Here is a tiny trained network, its code and every weight. The questions are about switching its units off for an input and a target symbol, where a switched-off unit gives its printed mean instead of its output.

import numpy as np


def w(rows, s, z=0):
    codes = np.array(rows[::2]) - 128.0
    scale = np.full(codes.shape[1], s)
    scale[-1] = z or s
    return codes * scale


def f(y):
    return y / 2 * (1 + np.tanh(0.7978845608 * (y + 0.044715 * y**3)))


def softmax(a):
    e = np.exp(a - a.max(-1, keepdims=True))
    return e / e.sum(-1, keepdims=True)


def log_softmax(a):
    a = a - a.max(-1, keepdims=True)
    return a - np.log(np.exp(a).sum(-1, keepdims=True))


def net(x, mask):
    ids = ['ΓΔΘΠΩαβεζλμξστφ'.index(c) for c in x.split()]
    T = len(ids)
    res = E[ids] + P[:T]
    q, k, v = (res @ M[0].T for M in (Q, K, V))
    z = softmax(np.where(np.tri(T) > 0, q @ k.T / 4**0.5, -1e9)) @ v
    res = res + np.where(mask[0], z, O[0][:, -1]) @ O[0][:, :-1]
    y = f(res @ A[0][:, :-1].T + A[0][:, -1])
    res = res + np.where(mask[1:13], y, B[0][:, -1]) @ B[0][:, :-1]
    return log_softmax(res[-1] @ U[:, :-1].T + U[:, -1])


Q, K, V, O, A, B = {}, {}, {}, {}, {}, {}
E = w([
[144,207,142,121,118,189,166,112,165,80],'Γ',
[91,184,126,61,81,65,230,146,124,86],'Δ',
[170,93,114,141,169,253,148,164,158,132],'Θ',
[168,145,151,237,187,121,113,100,110,70],'Π',
[69,192,159,86,167,219,174,216,166,102],'Ω',
[88,124,101,155,73,72,191,179,115,181],'α',
[157,147,177,116,94,106,62,149,116,83],'β',
[99,160,235,108,120,159,144,87,60,228],'ε',
[145,121,178,120,184,111,60,75,168,86],'ζ',
[166,112,123,97,49,104,182,48,92,152],'λ',
[22,34,67,145,132,165,148,106,158,126],'μ',
[75,165,101,235,138,210,147,189,181,187],'ξ',
[46,129,40,94,128,149,108,236,67,50],'σ',
[29,121,70,149,62,52,45,110,191,130],'τ',
[190,106,68,130,199,154,116,199,77,143],'φ',
],0.021)
P = w([
[189,178,148,178,125,253,174,137,158,185],'0',
[166,150,168,181,103,201,152,144,118,163],'1',
[124,179,132,207,106,159,136,124,91,145],'2',
[87,163,163,195,106,179,145,129,72,144],'3',
[49,191,115,211,102,132,124,113,57,116],'4',
[45,183,162,216,112,158,133,107,66,150],'5',
],0.011)
Q[0] = w([
[159,73,50,1,168,59,125,121,139,169],'H0',
[150,81,152,75,106,69,208,120,174,120],'H0',
[100,211,175,187,124,193,77,124,89,164],'H0',
[139,212,171,146,119,156,178,115,108,77],'H0',
],0.0085)
K[0] = w([
[253,205,111,135,196,199,44,180,123,96],'H0',
[217,137,147,172,172,129,101,148,159,84],'H0',
[3,105,181,168,69,26,131,16,12,158],'H0',
[58,140,187,98,52,89,202,127,53,80],'H0',
],0.0074)
V[0] = w([
[142,120,121,196,146,154,49,196,180,62],'H0',
[153,189,161,89,65,166,91,36,78,110],'H0',
[106,178,107,123,119,143,3,184,134,186],'H0',
[104,63,40,186,60,163,163,48,124,178],'H0',
],0.006)
O[0] = w([
[84,98,148,157,153,177,236,67,118,70,2],'H0',
[245,87,142,72,62,158,149,114,105,126,229],'H0',
[166,56,235,148,38,189,45,159,254,116,138],'H0',
[148,95,105,135,46,111,107,78,132,224,163],'H0',
],0.0094,0.0099)
A[0] = w([
[75,147,158,69,143,117,130,254,129,104,5],'N0',
[121,90,132,128,120,128,118,111,89,193,155],'N1',
[144,168,162,79,142,120,84,121,168,56,207],'N2',
[135,128,105,69,30,58,81,117,148,95,232],'N3',
[108,82,145,127,77,80,150,183,79,119,88],'N4',
[108,139,149,138,116,174,118,110,115,136,234],'N5',
[94,100,89,149,141,163,147,74,174,113,169],'N6',
[188,130,121,133,81,142,89,110,165,147,139],'N7',
[155,76,133,125,191,86,85,98,141,139,162],'N8',
[168,68,117,162,201,139,127,186,126,162,251],'N9',
[105,129,140,91,168,141,136,88,139,43,34],'N10',
[133,149,187,80,130,56,121,159,169,44,112],'N11',
],0.0094,0.0018)
B[0] = w([
[93,68,214,152,137,124,114,143,90,76,144],'N0',
[125,159,90,161,160,99,100,109,94,118,213],'N1',
[132,215,92,154,78,121,68,99,174,136,138],'N2',
[166,62,147,98,199,183,216,215,144,147,202],'N3',
[176,137,43,166,101,127,138,106,219,204,155],'N4',
[152,101,60,43,78,103,114,147,96,137,182],'N5',
[76,106,175,75,165,101,151,157,144,222,145],'N6',
[119,61,152,165,176,137,83,91,112,92,248],'N7',
[3,128,207,166,111,27,119,165,191,132,126],'N8',
[60,223,67,90,177,115,150,199,95,88,160],'N9',
[195,164,165,189,149,38,93,64,207,250,130],'N10',
[100,176,42,4,109,139,105,127,152,100,141],'N11',
],0.0069,0.016)
U = w([
[75,155,235,129,84,146,121,167,79,84,2],'Γ',
[117,104,161,140,110,121,150,138,161,156,68],'Δ',
[174,186,116,135,23,179,152,81,147,83,115],'Θ',
[179,150,126,116,39,123,22,161,76,90,143],'Π',
[168,116,121,99,128,103,109,50,38,145,121],'Ω',
[107,198,116,84,159,52,109,165,65,93,193],'α',
[213,110,85,140,109,128,197,44,139,101,137],'β',
[74,116,42,87,116,119,90,37,108,135,125],'ε',
[120,105,48,113,184,255,107,51,83,65,144],'ζ',
[113,178,201,108,194,65,78,129,165,127,129],'λ',
[189,200,88,172,86,81,136,96,198,171,78],'μ',
[127,138,154,41,131,140,223,119,121,127,187],'ξ',
[124,211,113,227,45,136,110,173,138,153,44],'σ',
[176,151,182,252,171,102,163,112,90,87,125],'τ',
[93,61,142,165,32,150,137,140,98,66,182],'φ',
],0.0069,0.0045)

Each question gives the input, a string of symbols that net reads in full, and the target symbol t.
The units are the heads (4 rows each of Q, K, V and O) and the neurons (one row each of A and B). Each row of codes is followed by its name. A weight is (code - 128) times the scale printed after its matrix; where a second scale follows, it is the last column's (O, A, B and U).
mask holds one flag per unit, heads first, then neurons. A switched-off unit (its flag False) gives its mean, the last column of its rows in O or B, instead of its output. The means were averaged over made-up inputs and are rounded, as every weight is.
A unit's drop is (log p(t) with every unit on - log p(t) with that unit switched off) / (log p(t) with every unit on - log p(t) with every unit switched off).
The circuit of an input: a set's keep is (log p(t) with only the set's units on - log p(t) with every unit switched off) / (log p(t) with every unit on - log p(t) with every unit switched off). Starting from the 12 units with the biggest drops (on a tie, the unit counted first), units are removed one at a time, each time the one whose removal leaves the highest keep (on an exact tie, the one counted first), for as long as the keep stays at least 0.8.
circuit, biggest first: the units of the circuit, biggest drop first
k most important neurons: the k neurons with the biggest drops, biggest first
drop when u is switched off: that unit's drop, to one decimal
input ζ Π φ φ, target α: 3 most important neurons : N9; N7; N3
input Π ε τ, target φ: most important neuron : N7
input Θ ε τ, target Δ: circuit, biggest first : N3; H0
input ε ε Δ Δ Θ τ, target Δ: 2 most important neurons : N3; N6
input ε Θ β Θ ξ ε, target Π: 2 most important neurons : N5; N6
input ε Δ Π, target α: circuit, biggest first : H0; N7
input Γ Π Ω, target λ: 2 most important neurons : N10; N2
input ε ε Δ Θ Θ, target α: 2 most important neurons : N9; N7
input β ε ε σ, target φ: 3 most important neurons : N0; N3; N1
input ξ τ Θ β Π, target φ: circuit, biggest first : H0; N1
input ζ ζ ε Θ Δ, target ξ: 3 most important neurons : N3; N1; N7
input ε ε Δ ε λ, target β: circuit, biggest first : N3; N4; N9
input Θ ζ ζ, target μ: 3 most important neurons : N10; N2; N7
input ε Π ξ, target Π: circuit, biggest first : H0; N4
input α ε ε Δ τ σ, target φ: circuit, biggest first : H0; N0
input ξ β β Γ τ Θ, target φ: circuit, biggest first : H0
input σ ε ε Δ α, target μ: 2 most important neurons : N4; N7
input μ ε ζ Ω, target Γ: drop when N0 is switched off : 1.4
input μ Θ ξ Π Θ α, target μ: drop when N7 is switched off : 0.1
input ε Θ ε β ε Θ, target Π: drop when H0 is switched off : 0.7
input Θ ξ ε Θ, target Π: most important neuron : N3
